Here is a tiny trained network, its code and every weight. The questions are about switching its units off for an input and a class, where a switched-off unit gives its printed mean instead of its output.

import numpy as np


def w(rows, s, z=0):
    codes = np.array(rows[::2]) - 128.0
    scale = np.full(codes.shape[1], s)
    scale[-1] = z or s
    return codes * scale


def norm(h):
    return h / np.sqrt((h * h).mean(-1, keepdims=True) + 1e-5)


def f(y):
    return np.maximum(y, 0)


def log_softmax(a):
    a = a - a.max(-1, keepdims=True)
    return a - np.log(np.exp(a).sum(-1, keepdims=True))


def net(x, mask):
    res = np.array(x, float).reshape(1, 8) / 4 @ E
    u = 0
    for l in range(4):
        y = f(norm(res) @ A[l][:, :-1].T + A[l][:, -1])
        res = res + np.where(mask[u : u + 10], y, B[l][:, -1]) @ B[l][:, :-1]
        u += 10
    return log_softmax(norm(res)[-1] @ U[:, :-1].T + U[:, -1])


A, B = {}, {}
E = w([
[138,144,132,55,175,90,211,144],'x0',
[145,153,70,139,182,143,98,245],'x1',
[124,161,49,175,175,158,158,80],'x2',
[128,118,124,118,141,142,109,118],'x3',
[116,192,126,94,101,160,102,124],'x4',
[126,124,127,125,132,133,122,126],'x5',
[233,157,187,143,139,160,119,122],'x6',
[126,174,138,131,161,69,91,111],'x7',
],0.011)
A[0] = w([
[114,112,98,179,36,110,78,138,37],'L0N0',
[135,55,96,138,87,221,170,163,32],'L0N1',
[130,133,128,228,115,133,85,124,1],'L0N2',
[78,208,127,118,92,174,102,140,123],'L0N3',
[123,82,162,98,101,107,76,188,60],'L0N4',
[76,121,84,140,146,124,109,143,143],'L0N5',
[122,147,106,179,146,134,134,114,25],'L0N6',
[131,165,117,164,182,4,36,96,58],'L0N7',
[130,27,142,217,187,82,131,141,11],'L0N8',
[148,146,150,158,158,160,112,148,118],'L0N9',
],0.015,0.0043)
B[0] = w([
[99,58,148,122,194,169,70,111,223],'L0N0',
[74,197,214,159,45,201,206,179,246],'L0N1',
[104,83,166,133,225,192,48,103,203],'L0N2',
[166,157,63,49,64,167,94,109,222],'L0N3',
[151,134,195,137,125,9,90,148,230],'L0N4',
[74,79,85,172,121,59,131,170,224],'L0N5',
[100,172,125,173,161,100,114,88,164],'L0N6',
[86,163,198,143,22,240,232,185,254],'L0N7',
[188,171,17,10,40,181,72,105,226],'L0N8',
[151,67,127,162,129,92,102,156,190],'L0N9',
],0.013,0.0066)
A[1] = w([
[181,139,134,134,137,127,131,129,52],'L1N0',
[120,183,42,205,190,193,175,79,82],'L1N1',
[150,171,138,54,185,136,202,153,101],'L1N2',
[166,140,84,152,172,136,91,235,6],'L1N3',
[254,154,171,176,165,172,127,135,42],'L1N4',
[129,137,154,139,156,167,163,187,76],'L1N5',
[101,136,111,105,159,97,164,150,143],'L1N6',
[146,132,118,71,194,98,174,142,71],'L1N7',
[172,132,85,81,96,139,110,117,53],'L1N8',
[128,106,154,136,121,128,160,16,13],'L1N9',
],0.017,0.0024)
B[1] = w([
[113,123,113,102,114,104,146,133,155],'L1N0',
[169,101,221,65,104,63,95,203,254],'L1N1',
[143,49,139,158,146,223,97,149,238],'L1N2',
[163,200,109,234,156,98,166,105,239],'L1N3',
[3,114,88,72,119,111,115,149,246],'L1N4',
[120,134,146,166,91,120,146,95,242],'L1N5',
[94,98,136,141,154,180,102,117,185],'L1N6',
[147,88,133,117,177,170,154,115,171],'L1N7',
[161,135,83,112,124,115,129,123,210],'L1N8',
[133,209,119,206,146,94,134,72,222],'L1N9',
],0.02,0.0061)
A[2] = w([
[153,148,111,100,108,151,65,125,127],'L2N0',
[151,194,90,75,119,157,109,162,53],'L2N1',
[174,94,90,86,143,117,181,99,7],'L2N2',
[134,133,126,116,100,90,118,18,129],'L2N3',
[141,179,172,104,77,184,190,157,132],'L2N4',
[168,75,130,91,181,143,157,124,75],'L2N5',
[172,102,210,72,137,20,111,170,76],'L2N6',
[5,64,58,108,131,52,146,106,68],'L2N7',
[164,120,145,104,122,90,119,131,22],'L2N8',
[154,156,103,63,129,138,133,112,33],'L2N9',
],0.015,0.0017)
B[2] = w([
[170,42,69,124,164,142,172,141,183],'L2N0',
[194,80,84,80,97,167,201,80,173],'L2N1',
[163,122,99,110,112,180,86,61,140],'L2N2',
[184,131,112,197,157,78,168,178,180],'L2N3',
[97,108,133,140,9,128,159,68,255],'L2N4',
[115,39,108,154,174,155,178,138,149],'L2N5',
[228,157,210,49,164,127,129,192,219],'L2N6',
[25,250,39,12,168,145,124,125,201],'L2N7',
[153,165,126,98,140,130,124,134,147],'L2N8',
[146,155,65,102,147,110,94,108,150],'L2N9',
],0.013,0.0097)
A[3] = w([
[132,124,115,163,107,154,161,184,99],'L3N0',
[157,91,76,161,80,103,128,159,115],'L3N1',
[107,164,138,141,121,143,140,76,87],'L3N2',
[113,93,127,160,189,137,1,92,92],'L3N3',
[119,80,130,178,149,164,29,126,80],'L3N4',
[154,144,98,209,142,86,139,115,33],'L3N5',
[136,191,110,194,137,80,134,93,30],'L3N6',
[141,95,168,104,127,56,92,112,120],'L3N7',
[159,86,54,79,96,119,139,121,8],'L3N8',
[152,58,149,184,154,117,118,118,70],'L3N9',
],0.015,0.0013)
B[3] = w([
[114,150,205,115,147,66,106,10,254],'L3N0',
[177,141,107,140,149,95,151,68,227],'L3N1',
[113,130,129,163,106,73,72,171,211],'L3N2',
[106,95,145,125,215,190,213,109,210],'L3N3',
[145,33,147,128,174,143,202,92,233],'L3N4',
[128,174,124,154,158,58,110,129,205],'L3N5',
[150,133,103,222,142,95,185,161,215],'L3N6',
[188,117,115,128,134,145,152,200,199],'L3N7',
[160,131,96,182,131,116,4,88,249],'L3N8',
[84,152,103,122,164,134,73,139,204],'L3N9',
],0.015,0.0052)
U = w([
[106,119,183,157,17,145,166,108,209],'0',
[126,35,126,144,247,185,158,124,96],'1',
[221,139,177,64,142,81,133,215,161],'2',
[160,189,88,226,164,38,169,123,2],'3',
[225,109,15,91,108,132,100,82,108],'4',
[46,174,52,71,142,113,128,162,151],'5',
],0.012,0.00097)

Each question gives the input, the list of numbers given to net, and the class t.
The units are the neurons (one row each of A and B). Each row of codes is followed by its name. A weight is (code - 128) times the scale printed after its matrix; where a second scale follows, it is the last column's (A, B and U).
mask holds one flag per neuron, layer by layer. A switched-off neuron (its flag False) gives its mean, the last column of its row in B, instead of its output. The means were averaged over made-up inputs and are rounded, as every weight is.
A unit's drop is (log p(t) with every unit on - log p(t) with that unit switched off) / (log p(t) with every unit on - log p(t) with every unit switched off).
The circuit of an input: a set's keep is (log p(t) with only the set's units on - log p(t) with every unit switched off) / (log p(t) with every unit on - log p(t) with every unit switched off). Starting from the 12 units with the biggest drops (on a tie, the unit counted first), units are removed one at a time, each time the one whose removal leaves the highest keep (on an exact tie, the one counted first), for as long as the keep stays at least 0.8.
circuit, biggest first: the units of the circuit, biggest drop first
unit that matters most: the unit with the biggest drop
k most important neurons: the k neurons with the biggest drops, biggest first
top k neurons in layer l: the k neurons of layer l with the biggest drops, biggest first
input [6,4,0,8,7,-3,5,-4], class 4: circuit, biggest first => [L2N1]
input [-3,-6,5,1,-7,7,-2,-4], class 4: 3 most important neurons => [L0N8, L0N4, L1N3]
input [-4,3,3,3,5,4,3,3], class 4: 3 most important neurons => [L0N3, L0N1, L2N1]
input [3,6,0,0,-5,6,8,-4], class 5: 3 most important neurons => [L1N4, L2N7, L0N5]
input [-1,-7,-2,8,6,1,-2,-2], class 3: 2 most important neurons => [L1N9, L0N8]
input [-4,7,4,-2,-1,6,2,-8], class 0: 2 most important neurons => [L0N1, L0N4]
input [-8,2,8,-8,3,-1,2,-7], class 1: 2 most important neurons => [L0N2, L0N0]
input [0,-2,-6,6,4,1,-7,-5], class 5: 3 most important neurons => [L1N1, L2N7, L0N7]
input [5,4,7,-8,-1,-2,8,-2], class 5: 4 most important neurons => [L1N4, L2N7, L0N9, L0N5]
input [-7,-3,2,3,-7,-4,1,5], class 1: 4 most important neurons => [L0N2, L0N0, L0N3, L0N1]
input [6,7,1,-1,7,1,-2,0], class 3: 4 most important neurons => [L1N3, L0N8, L0N5, L3N5]
input [1,-6,8,6,2,-4,2,6], class 2: 2 most important neurons => [L1N1, L0N1]
input [-2,-4,2,-6,1,4,-4,1], class 3: top 2 neurons in layer 1 => [L1N9, L1N4]
input [7,-8,-7,4,0,2,4,-7], class 3: circuit, biggest first => [L1N9, L0N7]
input [-3,-3,5,-5,-2,7,-8,3], class 5: circuit, biggest first => [L2N7]
input [-1,-5,-4,6,-3,-5,-6,4], class 5: top 4 neurons in layer 1 => [L1N1, L1N3, L1N2, L1N5]
input [-5,-3,8,-8,1,6,-8,3], class 2: circuit, biggest first => [L1N1, L2N6]
input [-7,-5,-8,-4,4,1,6,2], class 2: circuit, biggest first => [L0N4, L2N6]
input [2,5,-6,-1,7,2,-3,-1], class 4: top 2 neurons in layer 1 => [L1N1, L1N8]
input [5,8,-7,-4,-3,1,-8,-1], class 3: unit that matters most => L1N3
input [-6,3,5,1,6,4,-2,-5], class 1: top 2 neurons in layer 0 => [L0N0, L0N2]
